Here is a tiny trained network, its code and every weight. The questions are about switching its units off for an input and a target symbol, where a switched-off unit gives its printed mean instead of its output.

import numpy as np


def w(rows, s, z=0):
    codes = np.array(rows[::2]) - 128.0
    scale = np.full(codes.shape[1], s)
    scale[-1] = z or s
    return codes * scale


def norm(h):
    return h / np.sqrt((h * h).mean(-1, keepdims=True) + 1e-5)


def f(y):
    return y / 2 * (1 + np.tanh(0.7978845608 * (y + 0.044715 * y**3)))


def softmax(a):
    e = np.exp(a - a.max(-1, keepdims=True))
    return e / e.sum(-1, keepdims=True)


def log_softmax(a):
    a = a - a.max(-1, keepdims=True)
    return a - np.log(np.exp(a).sum(-1, keepdims=True))


def net(x, mask):
    ids = ['ΠΣΦΨΩβελξτ'.index(c) for c in x.split()]
    T = len(ids)
    res = E[ids] + P[:T]
    q, k, v = (norm(res) @ M[0].T for M in (Q, K, V))
    z = softmax(np.where(np.tri(T) > 0, q @ k.T / 2**0.5, -1e9)) @ v
    res = res + np.where(mask[0], z, O[0][:, -1]) @ O[0][:, :-1]
    y = f(norm(res) @ A[0][:, :-1].T + A[0][:, -1])
    res = res + np.where(mask[1:9], y, B[0][:, -1]) @ B[0][:, :-1]
    return log_softmax(norm(res)[-1] @ U[:, :-1].T + U[:, -1])


Q, K, V, O, A, B = {}, {}, {}, {}, {}, {}
E = w([
[121,86,125,101,139,167],'Π',
[123,117,136,129,120,178],'Σ',
[191,117,3,101,110,141],'Φ',
[136,104,141,93,121,172],'Ψ',
[217,213,156,129,244,94],'Ω',
[152,142,13,60,114,167],'β',
[205,190,66,57,34,183],'ε',
[126,131,161,93,141,178],'λ',
[113,95,143,121,126,173],'ξ',
[84,117,142,120,113,181],'τ',
],0.021)
P = w([
[102,187,107,174,142,1],'0',
[169,81,115,83,153,239],'1',
[162,102,143,84,173,242],'2',
[140,103,141,87,163,238],'3',
[159,101,95,100,145,176],'4',
[158,96,97,92,158,182],'5',
[151,97,103,102,154,187],'6',
[143,110,108,99,161,177],'7',
[156,114,108,102,177,177],'8',
[148,112,110,98,174,186],'9',
[138,93,102,87,156,175],'10',
[147,113,111,86,174,170],'11',
[150,95,102,85,169,177],'12',
],0.0079)
Q[0] = w([
[195,215,11,191,111,1],'H0',
[132,134,43,115,188,184],'H0',
],0.0096)
K[0] = w([
[246,74,119,126,182,232],'H0',
[95,155,43,142,168,152],'H0',
],0.012)
V[0] = w([
[144,152,153,38,102,104],'H0',
[173,245,169,213,53,152],'H0',
],0.013)
O[0] = w([
[96,232,155,73,2,14,4],'H0',
[129,198,72,128,188,148,211],'H0',
],0.015,0.0037)
A[0] = w([
[143,154,161,130,89,84,196],'N0',
[94,69,153,104,58,155,171],'N1',
[193,111,118,194,67,100,2],'N2',
[114,88,89,248,211,162,95],'N3',
[115,166,70,100,145,224,86],'N4',
[128,114,149,85,193,172,175],'N5',
[162,174,68,118,188,120,111],'N6',
[126,104,136,114,152,195,191],'N7',
],0.015,0.0027)
B[0] = w([
[143,112,118,130,236,191,157],'N0',
[200,158,132,174,157,124,188],'N1',
[35,65,51,160,146,2,136],'N2',
[98,144,168,53,128,153,250],'N3',
[110,15,94,95,114,49,230],'N4',
[96,179,97,180,84,144,211],'N5',
[158,87,180,243,175,70,194],'N6',
[103,203,112,135,96,103,212],'N7',
],0.012,0.015)
U = w([
[144,4,200,169,123,109,43],'Π',
[114,42,74,185,104,63,82],'Σ',
[51,115,84,76,85,143,86],'Φ',
[122,160,99,97,171,47,76],'Ψ',
[220,123,180,165,182,108,142],'Ω',
[128,121,177,95,78,71,253],'β',
[127,105,71,122,223,151,110],'ε',
[137,199,135,58,158,139,120],'λ',
[124,171,87,194,80,145,135],'ξ',
[134,82,152,115,88,216,208],'τ',
],0.017,0.0035)

Each question gives the input, a string of symbols that net reads in full, and the target symbol t.
The units are the heads (2 rows each of Q, K, V and O) and the neurons (one row each of A and B). Each row of codes is followed by its name. A weight is (code - 128) times the scale printed after its matrix; where a second scale follows, it is the last column's (O, A, B and U).
mask holds one flag per unit, heads first, then neurons. A switched-off unit (its flag False) gives its mean, the last column of its rows in O or B, instead of its output. The means were averaged over made-up inputs and are rounded, as every weight is.
A unit's drop is (log p(t) with every unit on - log p(t) with that unit switched off) / (log p(t) with every unit on - log p(t) with every unit switched off).
The circuit of an input: a set's keep is (log p(t) with only the set's units on - log p(t) with every unit switched off) / (log p(t) with every unit on - log p(t) with every unit switched off). Starting from all 9 units, units are removed one at a time, each time the one whose removal leaves the highest keep (on an exact tie, the one counted first), for as long as the keep stays at least 0.8.
circuit, biggest first: the units of the circuit, biggest drop first
unit that matters most: the unit with the biggest drop
top k neurons: the k neurons with the biggest drops, biggest first
drop of u: that unit's drop, to one decimal
input Σ β Ψ Σ ξ Σ ε, target Σ: unit that matters most => N3
input λ Ψ Ψ Σ Σ ξ Σ ξ Σ Π Ψ λ λ, target λ: circuit, biggest first => (H0; N4)
input ξ β Π Σ ξ, target τ: circuit, biggest first => (H0; N6; N4)
input Π Σ Σ β, target Ω: top 2 neurons => (N1; N4)
input β Π Σ Φ λ λ Σ Σ ε Σ Σ τ, target Ω: top 2 neurons => (N1; N3)
input β Σ Σ Σ Π Σ Π, target Ω: circuit, biggest first => (H0; N1; N4)
input ξ β β Σ Π, target τ: circuit, biggest first => (H0; N6; N4)
input λ ξ Ω Ω Ψ β Π Σ Σ ε Σ Π, target λ: circuit, biggest first => (H0; N4)
input β Ψ λ, target Ω: top 2 neurons => (N1; N3)
input Ω Ψ Σ ξ, target Σ: top 2 neurons => (N4; N3)
input Ψ β Σ β Σ ε Σ ξ Σ Σ λ ξ, target β: drop of H0 => 0.6
input β Σ Ψ λ ξ, target Ω: top 2 neurons => (N1; N4)
input Ψ Σ Σ ξ β Φ Σ, target β: drop of H0 => 0.5
input Ψ Σ ξ Σ Φ Σ Σ Σ Σ Ψ Σ λ λ, target β: drop of H0 => 0.6
input ξ ξ Φ Σ Ω Φ ε ε Σ ξ Σ ξ, target τ: drop of N1 => 0.0
input Π λ Π Σ ξ τ Σ λ, target Π: unit that matters most => H0
input β Φ Ω ξ Σ, target Ω: top 2 neurons => (N1; N4)
